Below is a small trained network, with its code and all its weights. Each question gives an input and a class and asks what happens when units are switched off, that is, made to give their printed mean instead of their output.

import numpy as np


def w(rows, s, z=0):
    codes = np.array(rows[::2]) - 128.0
    scale = np.full(codes.shape[1], s)
    scale[-1] = z or s
    return codes * scale


def norm(h):
    return h / np.sqrt((h * h).mean(-1, keepdims=True) + 1e-5)


def f(y):
    return y / 2 * (1 + np.tanh(0.7978845608 * (y + 0.044715 * y**3)))


def log_softmax(a):
    a = a - a.max(-1, keepdims=True)
    return a - np.log(np.exp(a).sum(-1, keepdims=True))


def net(x, mask):
    res = np.array(x, float).reshape(1, 5) / 4 @ E
    u = 0
    for l in range(2):
        y = f(norm(res) @ A[l][:, :-1].T + A[l][:, -1])
        res = res + np.where(mask[u : u + 12], y, B[l][:, -1]) @ B[l][:, :-1]
        u += 12
    return log_softmax(norm(res)[-1] @ U[:, :-1].T + U[:, -1])


A, B = {}, {}
E = w([
[129,128,128,132,127,129,130,127,128,129],'x0',
[133,109,120,144,136,115,109,255,128,134],'x1',
[128,128,128,130,127,129,130,128,128,128],'x2',
[125,141,184,123,190,125,131,128,82,134],'x3',
[131,122,174,129,146,120,129,137,201,130],'x4',
],0.0077)
A[0] = w([
[141,115,181,126,144,116,115,92,221,131,3],'L0N0',
[109,138,157,116,166,124,137,88,111,127,90],'L0N1',
[132,124,104,132,137,127,127,182,104,131,31],'L0N2',
[128,132,98,111,136,140,122,78,111,122,109],'L0N3',
[132,123,196,127,148,129,128,131,254,134,254],'L0N4',
[118,126,111,113,110,134,118,126,201,123,63],'L0N5',
[123,147,111,124,109,133,133,96,151,111,117],'L0N6',
[136,125,170,122,149,133,118,160,219,132,4],'L0N7',
[118,136,181,143,141,135,146,136,149,123,15],'L0N8',
[132,123,142,135,148,119,121,203,110,128,35],'L0N9',
[131,123,27,133,59,128,130,91,216,124,185],'L0N10',
[126,128,14,132,66,125,133,188,213,132,94],'L0N11',
],0.011,0.0028)
B[0] = w([
[80,170,44,90,151,201,109,58,140,182,188],'L0N0',
[191,141,129,132,60,138,120,127,149,150,167],'L0N1',
[120,136,133,54,131,177,132,114,163,162,165],'L0N2',
[141,115,144,209,136,77,136,152,130,109,166],'L0N3',
[68,189,196,116,104,114,160,165,183,54,244],'L0N4',
[131,147,55,156,92,158,247,137,147,143,163],'L0N5',
[107,76,135,84,118,141,145,149,88,141,158],'L0N6',
[187,32,157,182,120,89,76,197,96,153,183],'L0N7',
[158,65,170,100,213,128,63,84,114,134,142],'L0N8',
[123,173,100,138,176,122,174,151,73,105,190],'L0N9',
[100,140,150,100,202,126,131,211,88,179,246],'L0N10',
[158,97,120,134,82,115,87,45,159,85,240],'L0N11',
],0.015,0.011)
A[1] = w([
[37,123,118,146,104,125,100,115,97,195,97],'L1N0',
[126,119,152,151,67,137,115,87,213,76,88],'L1N1',
[112,97,104,73,91,155,103,38,161,135,90],'L1N2',
[149,73,124,133,44,121,107,109,155,84,147],'L1N3',
[143,133,129,111,135,164,100,49,165,75,65],'L1N4',
[130,139,159,87,158,172,156,86,161,166,92],'L1N5',
[134,166,174,188,52,150,91,67,132,133,98],'L1N6',
[150,124,40,92,160,155,127,116,67,156,132],'L1N7',
[213,84,49,131,79,139,102,52,98,135,113],'L1N8',
[184,62,139,159,115,94,139,140,115,248,126],'L1N9',
[113,53,130,161,174,125,127,143,82,163,4],'L1N10',
[141,131,82,103,124,139,82,70,136,124,113],'L1N11',
],0.013,0.0024)
B[1] = w([
[94,105,114,81,99,80,156,109,153,90,166],'L1N0',
[225,101,61,120,115,98,139,68,33,166,254],'L1N1',
[142,113,155,155,196,130,37,153,170,76,210],'L1N2',
[128,150,93,176,108,113,162,144,203,85,231],'L1N3',
[119,76,135,134,77,85,44,138,171,203,199],'L1N4',
[147,112,99,72,111,144,142,173,120,147,185],'L1N5',
[163,199,210,109,55,172,141,119,135,131,207],'L1N6',
[157,177,70,184,140,148,86,81,128,150,216],'L1N7',
[7,98,169,122,160,234,190,119,131,82,240],'L1N8',
[94,85,120,191,171,120,141,90,53,158,202],'L1N9',
[127,97,158,109,59,53,69,78,145,160,174],'L1N10',
[106,74,134,95,214,134,102,141,166,121,181],'L1N11',
],0.017,0.0078)
U = w([
[81,72,120,158,119,19,101,81,58,208,193],'0',
[83,69,100,162,187,184,67,99,203,85,175],'1',
[100,146,199,200,78,210,212,69,87,116,89],'2',
[173,246,48,161,180,159,94,113,72,171,115],'3',
[48,163,90,42,104,141,213,172,161,155,239],'4',
[229,103,71,178,53,60,182,132,156,66,138],'5',
[230,152,174,63,49,143,45,106,162,189,2],'6',
[146,162,215,135,189,76,114,227,101,75,26],'7',
],0.012,0.00053)

Each question gives the input, the list of numbers given to net, and the class t.
The units are the neurons (one row each of A and B). Each row of codes is followed by its name. A weight is (code - 128) times the scale printed after its matrix; where a second scale follows, it is the last column's (A, B and U).
mask holds one flag per neuron, layer by layer. A switched-off neuron (its flag False) gives its mean, the last column of its row in B, instead of its output. The means were averaged over made-up inputs and are rounded, as every weight is.
A unit's drop is (log p(t) with every unit on - log p(t) with that unit switched off) / (log p(t) with every unit on - log p(t) with every unit switched off).
The circuit of an input: a set's keep is (log p(t) with only the set's units on - log p(t) with every unit switched off) / (log p(t) with every unit on - log p(t) with every unit switched off). Starting from the 12 units with the biggest drops (on a tie, the unit counted first), units are removed one at a time, each time the one whose removal leaves the highest keep (on an exact tie, the one counted first), for as long as the keep stays at least 0.8.
units of the circuit, in order: the units of the circuit, biggest drop first
unit that matters most: the unit with the biggest drop
k most important neurons: the k neurons with the biggest drops, biggest first
k most important neurons of layer l: the k neurons of layer l with the biggest drops, biggest first
input [6,-5,-7,-5,-8], class 0: unit that matters most : L0N4
input [1,1,1,6,4], class 7: 2 most important neurons : L0N11; L0N4
input [-5,7,2,1,4], class 7: 2 most important neurons of layer 0 : L0N9; L0N1
input [3,-2,-7,1,7], class 6: 3 most important neurons : L0N4; L0N10; L0N0
input [-8,2,-5,8,4], class 7: 2 most important neurons : L0N11; L1N8
input [-5,8,-3,1,-6], class 3: 3 most important neurons of layer 0 : L0N9; L0N4; L0N0
input [-6,-7,-7,-1,-1], class 0: 2 most important neurons of layer 0 : L0N4; L0N11
input [-3,6,5,1,-6], class 3: 2 most important neurons of layer 0 : L0N9; L0N4
input [-8,-1,-8,-4,-2], class 0: 2 most important neurons of layer 0 : L0N10; L0N4
input [5,3,-2,8,-3], class 3: 2 most important neurons of layer 0 : L0N4; L0N11
input [0,0,1,8,1], class 6: 3 most important neurons : L0N7; L0N10; L0N1
input [2,0,5,6,2], class 6: 2 most important neurons : L0N10; L0N1
input [-5,2,-6,7,5], class 7: 2 most important neurons of layer 0 : L0N11; L0N4
input [3,2,-4,1,2], class 7: units of the circuit, in order : L0N4
input [5,3,-5,-8,8], class 5: 2 most important neurons : L0N11; L0N4
input [-1,-2,-2,4,-3], class 2: 2 most important neurons of layer 0 : L0N10; L0N4
input [-5,-7,4,2,7], class 6: 3 most important neurons of layer 0 : L0N10; L0N4; L0N0
input [-8,8,4,-1,1], class 5: 2 most important neurons of layer 0 : L0N0; L0N10
input [-7,-2,-4,-3,7], class 4: 2 most important neurons of layer 0 : L0N4; L0N0
input [6,2,-5,6,3], class 7: unit that matters most : L0N11
input [3,0,7,7,-2], class 2: 2 most important neurons : L0N1; L0N10
input [-5,2,7,1,7], class 7: 2 most important neurons : L0N4; L0N11
input [-5,1,-4,5,-7], class 3: 2 most important neurons : L0N11; L0N4
input [8,8,-1,2,-1], class 3: 2 most important neurons : L0N4; L0N9
input [-5,-1,7,6,8], class 6: 3 most important neurons of layer 0 : L0N10; L0N4; L0N0
input [6,2,-6,4,-8], class 3: 2 most important neurons of layer 0 : L0N11; L0N4
input [2,5,8,-1,6], class 5: unit that matters most : L0N10
input [0,0,-2,-7,0], class 0: 2 most important neurons of layer 0 : L0N4; L0N10
input [1,0,7,-4,-5], class 0: 3 most important neurons of layer 0 : L0N10; L0N4; L0N0
